Here is a tiny trained network, its code and every weight. The questions are about switching its units off for an input and a target symbol, where a switched-off unit gives its printed mean instead of its output.

import numpy as np


def w(rows, s, z=0):
    codes = np.array(rows[::2]) - 128.0
    scale = np.full(codes.shape[1], s)
    scale[-1] = z or s
    return codes * scale


def f(y):
    return np.maximum(y, 0)


def softmax(a):
    e = np.exp(a - a.max(-1, keepdims=True))
    return e / e.sum(-1, keepdims=True)


def log_softmax(a):
    a = a - a.max(-1, keepdims=True)
    return a - np.log(np.exp(a).sum(-1, keepdims=True))


def net(x, mask):
    ids = ['ΓΔΘΛΠΨΩαβζημξστφ'.index(c) for c in x.split()]
    T = len(ids)
    res = E[ids] + P[:T]
    r = res
    for j in range(2):
        rows = slice(2 * j, 2 * j + 2)
        q, k, v = (r @ M[0][rows].T for M in (Q, K, V))
        z = softmax(np.where(np.tri(T) > 0, q @ k.T / 2**0.5, -1e9)) @ v
        o = O[0][rows]
        res = res + np.where(mask[j], z, o[:, -1]) @ o[:, :-1]
    y = f(res @ A[0][:, :-1].T + A[0][:, -1])
    res = res + np.where(mask[2:14], y, B[0][:, -1]) @ B[0][:, :-1]
    return log_softmax(res[-1] @ U[:, :-1].T + U[:, -1])


Q, K, V, O, A, B = {}, {}, {}, {}, {}, {}
E = w([
[136,9,64],'Γ',
[63,110,151],'Δ',
[70,112,148],'Θ',
[133,182,45],'Λ',
[120,91,177],'Π',
[91,143,111],'Ψ',
[152,116,165],'Ω',
[99,180,51],'α',
[205,62,175],'β',
[203,60,170],'ζ',
[91,147,106],'η',
[220,138,196],'μ',
[69,166,104],'ξ',
[78,121,149],'σ',
[96,138,114],'τ',
[183,94,135],'φ',
],0.011)
P = w([
[117,165,139],'0',
[26,13,118],'1',
[126,198,195],'2',
[103,22,104],'3',
[143,192,206],'4',
[171,47,63],'5',
[134,198,205],'6',
[222,74,31],'7',
[94,221,191],'8',
[243,84,1],'9',
[111,199,212],'10',
],0.0088)
Q[0] = w([
[193,1,153],'head 1',
[109,253,174],'head 1',
[210,127,200],'head 2',
[151,161,70],'head 2',
],0.0076)
K[0] = w([
[49,173,158],'head 1',
[254,90,121],'head 1',
[180,141,162],'head 2',
[132,95,92],'head 2',
],0.0079)
V[0] = w([
[60,201,135],'head 1',
[173,227,228],'head 1',
[108,29,84],'head 2',
[178,2,89],'head 2',
],0.0089)
O[0] = w([
[189,140,2,78],'head 1',
[150,187,150,9],'head 1',
[24,31,149,232],'head 2',
[48,91,219,230],'head 2',
],0.0086,0.0013)
A[0] = w([
[99,99,84,76],'neuron 1',
[147,188,167,110],'neuron 2',
[116,82,146,190],'neuron 3',
[84,120,165,222],'neuron 4',
[136,252,93,177],'neuron 5',
[147,128,163,248],'neuron 6',
[153,124,113,254],'neuron 7',
[127,62,112,121],'neuron 8',
[170,107,148,219],'neuron 9',
[152,169,149,168],'neuron 10',
[143,174,184,163],'neuron 11',
[89,127,119,249],'neuron 12',
],0.017,0.0068)
B[0] = w([
[142,129,186,174],'neuron 1',
[112,188,154,186],'neuron 2',
[184,199,52,229],'neuron 3',
[152,164,62,255],'neuron 4',
[186,131,226,203],'neuron 5',
[31,126,23,228],'neuron 6',
[115,15,93,212],'neuron 7',
[154,244,153,212],'neuron 8',
[52,111,88,205],'neuron 9',
[115,127,253,184],'neuron 10',
[68,160,148,215],'neuron 11',
[165,44,47,236],'neuron 12',
],0.0074,0.009)
U = w([
[130,79,8,220],'Γ',
[144,21,85,188],'Δ',
[126,1,132,139],'Θ',
[203,168,133,20],'Λ',
[104,115,125,1],'Π',
[158,110,142,63],'Ψ',
[93,171,148,237],'Ω',
[187,146,130,20],'α',
[37,122,130,123],'β',
[40,122,124,104],'ζ',
[165,121,138,54],'η',
[93,229,170,106],'μ',
[209,148,146,90],'ξ',
[134,105,141,37],'σ',
[148,76,158,113],'τ',
[49,96,139,159],'φ',
],0.0085,0.0045)

Each question gives the input, a string of symbols that net reads in full, and the target symbol t.
The units are the heads (2 rows each of Q, K, V and O) and the neurons (one row each of A and B). Each row of codes is followed by its name. A weight is (code - 128) times the scale printed after its matrix; where a second scale follows, it is the last column's (O, A, B and U).
mask holds one flag per unit, heads first, then neurons. A switched-off unit (its flag False) gives its mean, the last column of its rows in O or B, instead of its output. The means were averaged over made-up inputs and are rounded, as every weight is.
A unit's drop is (log p(t) with every unit on - log p(t) with that unit switched off) / (log p(t) with every unit on - log p(t) with every unit switched off).
The circuit of an input: a set's keep is (log p(t) with only the set's units on - log p(t) with every unit switched off) / (log p(t) with every unit on - log p(t) with every unit switched off). Starting from the 12 units with the biggest drops (on a tie, the unit counted first), units are removed one at a time, each time the one whose removal leaves the highest keep (on an exact tie, the one counted first), for as long as the keep stays at least 0.8.
circuit, biggest first: the units of the circuit, biggest drop first
unit that matters most: the unit with the biggest drop
top k neurons: the k neurons with the biggest drops, biggest first
heads that matter: for each layer, one digit per head in row order, 1 if its drop is at least 0.15 and else 0, layers parted by /
drop of u: that unit's drop, to one decimal
input μ σ Π μ Π, target μ: heads that matter	11
input Λ ξ μ σ σ, target μ: circuit, biggest first	[head 1; head 2; neuron 2; neuron 12]
input μ μ Θ, target μ: heads that matter	11
input τ ξ Δ μ, target Γ: heads that matter	00
input μ τ α, target μ: circuit, biggest first	[head 1; neuron 2; neuron 5]
input β Λ Γ α σ Γ Λ, target Γ: heads that matter	11
input Γ Γ Γ, target Γ: circuit, biggest first	[neuron 3; neuron 12; neuron 4; head 2]
input Γ ζ β Ω Ω Γ ξ, target Γ: heads that matter	11
input τ Θ Δ ξ ξ φ Ψ Γ Θ, target Γ: top 2 neurons	[neuron 4; neuron 12]
input Δ Ω η μ τ Γ τ ξ α, target Γ: unit that matters most	head 1
input Π Λ Ψ β Δ φ μ, target μ: circuit, biggest first	[neuron 2; neuron 12; neuron 11]
input φ Γ ξ Ψ Δ Δ Γ σ Δ, target Γ: heads that matter	10
input μ μ ξ, target μ: circuit, biggest first	[head 1; head 2; neuron 2; neuron 11]
input φ ζ Π Γ Ω Γ μ Γ Π Λ α, target Γ: top 3 neurons	[neuron 4; neuron 12; neuron 3]
input Ω Ω ξ μ α μ η μ τ, target μ: unit that matters most	head 1
input φ Γ τ, target Γ: top 2 neurons	[neuron 4; neuron 12]
input Λ Δ Θ β ζ τ φ Γ η, target Γ: top 2 neurons	[neuron 4; neuron 12]
input α Γ Π, target Γ: drop of head 1	0.5
input τ Δ Θ η μ μ τ, target μ: drop of neuron 11	0.2
input Γ Π Θ Λ Π Θ τ, target Γ: drop of neuron 10	0.1
input μ Θ ξ Ψ Γ Γ Λ η τ η Θ, target Γ: drop of neuron 12	0.2
input Ω Π Ψ α Δ Ψ φ τ μ μ Ω, target μ: top neuron	[neuron 2]
